Below is a small trained network, with its code and all its weights. Each question gives an input and a target symbol and asks what happens when units are switched off, that is, made to give their printed mean instead of their output.

import numpy as np


def w(rows, s, z=0):
    codes = np.array(rows[::2]) - 128.0
    scale = np.full(codes.shape[1], s)
    scale[-1] = z or s
    return codes * scale


def softmax(a):
    e = np.exp(a - a.max(-1, keepdims=True))
    return e / e.sum(-1, keepdims=True)


def log_softmax(a):
    a = a - a.max(-1, keepdims=True)
    return a - np.log(np.exp(a).sum(-1, keepdims=True))


def net(x, mask):
    ids = ['αβδεζθλμξστφψω'.index(c) for c in x.split()]
    T = len(ids)
    res = E[ids] + P[:T]
    u = 0
    for l in range(3):
        r = res
        for j in range(3):
            rows = slice(2 * j, 2 * j + 2)
            q, k, v = (r @ M[l][rows].T for M in (Q, K, V))
            z = softmax(np.where(np.tri(T) > 0, q @ k.T / 2**0.5, -1e9)) @ v
            o = O[l][rows]
            res = res + np.where(mask[u + j], z, o[:, -1]) @ o[:, :-1]
        u += 3
    return log_softmax(res[-1] @ U[:, :-1].T + U[:, -1])


Q, K, V, O = {}, {}, {}, {}
E = w([
[155,165,171],'α',
[175,156,102],'β',
[221,158,183],'δ',
[192,142,154],'ε',
[120,170,190],'ζ',
[201,97,250],'θ',
[159,237,43],'λ',
[130,165,159],'μ',
[145,154,145],'ξ',
[253,73,181],'σ',
[168,162,163],'τ',
[137,169,164],'φ',
[143,161,176],'ψ',
[167,168,153],'ω',
],0.0054)
P = w([
[155,184,144],'0',
[143,12,85],'1',
[153,166,197],'2',
[86,230,107],'3',
[221,37,85],'4',
[104,127,209],'5',
[85,228,91],'6',
[192,51,107],'7',
[101,132,222],'8',
[108,243,85],'9',
],0.011)
Q[0] = w([
[125,69,14],'0.h1',
[182,11,65],'0.h1',
[110,200,52],'0.h2',
[160,119,91],'0.h2',
[224,254,131],'0.h3',
[54,25,70],'0.h3',
],0.0042)
K[0] = w([
[134,164,17],'0.h1',
[75,212,43],'0.h1',
[95,238,121],'0.h2',
[147,106,124],'0.h2',
[107,36,51],'0.h3',
[101,253,139],'0.h3',
],0.005)
V[0] = w([
[139,197,83],'0.h1',
[111,90,78],'0.h1',
[173,232,155],'0.h2',
[148,180,112],'0.h2',
[88,247,41],'0.h3',
[194,51,254],'0.h3',
],0.0039)
O[0] = w([
[163,71,57,183],'0.h1',
[137,103,98,82],'0.h1',
[165,253,193,250],'0.h2',
[145,131,82,188],'0.h2',
[150,126,44,149],'0.h3',
[134,107,247,143],'0.h3',
],0.0031,0.0018)
Q[1] = w([
[112,101,91],'1.h1',
[104,112,160],'1.h1',
[111,175,129],'1.h2',
[89,208,117],'1.h2',
[151,8,167],'1.h3',
[62,156,117],'1.h3',
],0.017)
K[1] = w([
[143,188,30],'1.h1',
[134,189,176],'1.h1',
[149,165,162],'1.h2',
[135,254,227],'1.h2',
[145,26,48],'1.h3',
[110,206,78],'1.h3',
],0.0098)
V[1] = w([
[200,141,108],'1.h1',
[73,57,202],'1.h1',
[182,174,197],'1.h2',
[193,217,169],'1.h2',
[80,1,100],'1.h3',
[105,188,132],'1.h3',
],0.0081)
O[1] = w([
[83,90,113,199],'1.h1',
[148,213,169,47],'1.h1',
[47,182,151,204],'1.h2',
[1,99,125,240],'1.h2',
[235,219,136,2],'1.h3',
[107,109,111,154],'1.h3',
],0.0067,0.0043)
Q[2] = w([
[126,164,78],'2.h1',
[158,121,11],'2.h1',
[105,25,101],'2.h2',
[72,63,151],'2.h2',
[102,167,208],'2.h3',
[182,55,97],'2.h3',
],0.011)
K[2] = w([
[128,131,61],'2.h1',
[249,46,6],'2.h1',
[49,136,96],'2.h2',
[71,104,168],'2.h2',
[160,133,216],'2.h3',
[99,199,99],'2.h3',
],0.012)
V[2] = w([
[89,135,224],'2.h1',
[253,100,82],'2.h1',
[230,119,134],'2.h2',
[60,121,113],'2.h2',
[95,86,178],'2.h3',
[56,149,46],'2.h3',
],0.0061)
O[2] = w([
[123,75,136,124],'2.h1',
[165,254,182,90],'2.h1',
[53,183,204,1],'2.h2',
[147,103,45,216],'2.h2',
[83,119,164,144],'2.h3',
[121,62,27,163],'2.h3',
],0.0059,0.0058)
U = w([
[147,129,121,16],'α',
[183,130,147,190],'β',
[77,49,102,255],'δ',
[149,134,115,10],'ε',
[140,135,123,19],'ζ',
[159,155,142,129],'θ',
[228,81,66,65],'λ',
[145,139,118,35],'μ',
[100,254,75,169],'ξ',
[135,140,215,176],'σ',
[87,177,100,209],'τ',
[144,130,122,24],'φ',
[137,116,160,86],'ψ',
[158,130,113,54],'ω',
],0.0071,0.0041)

Each question gives the input, a string of symbols that net reads in full, and the target symbol t.
The units are the heads (2 rows each of Q, K, V and O). Each row of codes is followed by its name. A weight is (code - 128) times the scale printed after its matrix; where a second scale follows, it is the last column's (O and U).
mask holds one flag per head, layer by layer. A switched-off head (its flag False) gives its mean, the last column of its rows in O, instead of its output. The means were averaged over made-up inputs and are rounded, as every weight is.
A unit's drop is (log p(t) with every unit on - log p(t) with that unit switched off) / (log p(t) with every unit on - log p(t) with every unit switched off).
The circuit of an input: a set's keep is (log p(t) with only the set's units on - log p(t) with every unit switched off) / (log p(t) with every unit on - log p(t) with every unit switched off). Starting from all 9 units, units are removed one at a time, each time the one whose removal leaves the highest keep (on an exact tie, the one counted first), for as long as the keep stays at least 0.8.
units of the circuit, in order: the units of the circuit, biggest drop first
unit that matters most: the unit with the biggest drop
heads that matter: for each layer, one digit per head in row order, 1 if its drop is at least 0.15 and else 0, layers parted by /
drop of u: that unit's drop, to one decimal
input δ λ λ θ, target δ: heads that matter	000 / 011 / 100
input ω β ψ ξ, target δ: unit that matters most	2.h1
input ξ θ λ θ λ λ φ, target δ: units of the circuit, in order	[2.h1 1.h3 1.h2]
input θ σ τ λ λ λ μ, target δ: units of the circuit, in order	[2.h1 1.h3 1.h2]
input β λ δ λ λ λ λ λ, target λ: units of the circuit, in order	[1.h2 2.h2 2.h3 1.h3]
input β θ λ ζ, target δ: units of the circuit, in order	[2.h1 1.h3]
input ω λ β λ β ζ α, target δ: units of the circuit, in order	[1.h3 2.h1 1.h2]
input δ λ β, target δ: units of the circuit, in order	[2.h1 1.h2 1.h3]
input λ λ λ σ λ ε λ β, target λ: units of the circuit, in order	[1.h2 2.h3 1.h3]
input θ λ λ β λ λ λ β λ τ, target δ: units of the circuit, in order	[1.h3 1.h2 2.h1]
input α τ ξ λ λ β β λ δ ψ, target δ: units of the circuit, in order	[1.h3 2.h1 1.h2]
input θ λ λ, target δ: units of the circuit, in order	[2.h1 1.h2 1.h3]
input τ λ α β λ τ λ ω τ φ, target δ: units of the circuit, in order	[1.h3 2.h1 1.h2]
input λ θ ψ τ, target δ: units of the circuit, in order	[2.h1 1.h3]
input β β λ δ, target δ: units of the circuit, in order	[2.h1 1.h3 1.h2]
input λ ξ λ λ θ λ ω, target δ: unit that matters most	1.h3
input β λ μ ε, target δ: drop of 0.h2	0.0
input σ δ λ β, target δ: drop of 2.h1	0.6
input μ λ θ δ, target δ: drop of 2.h1	0.7
input λ α σ, target σ: unit that matters most	2.h2
input λ ω ψ β β β τ λ β ζ, target δ: drop of 2.h1	0.6
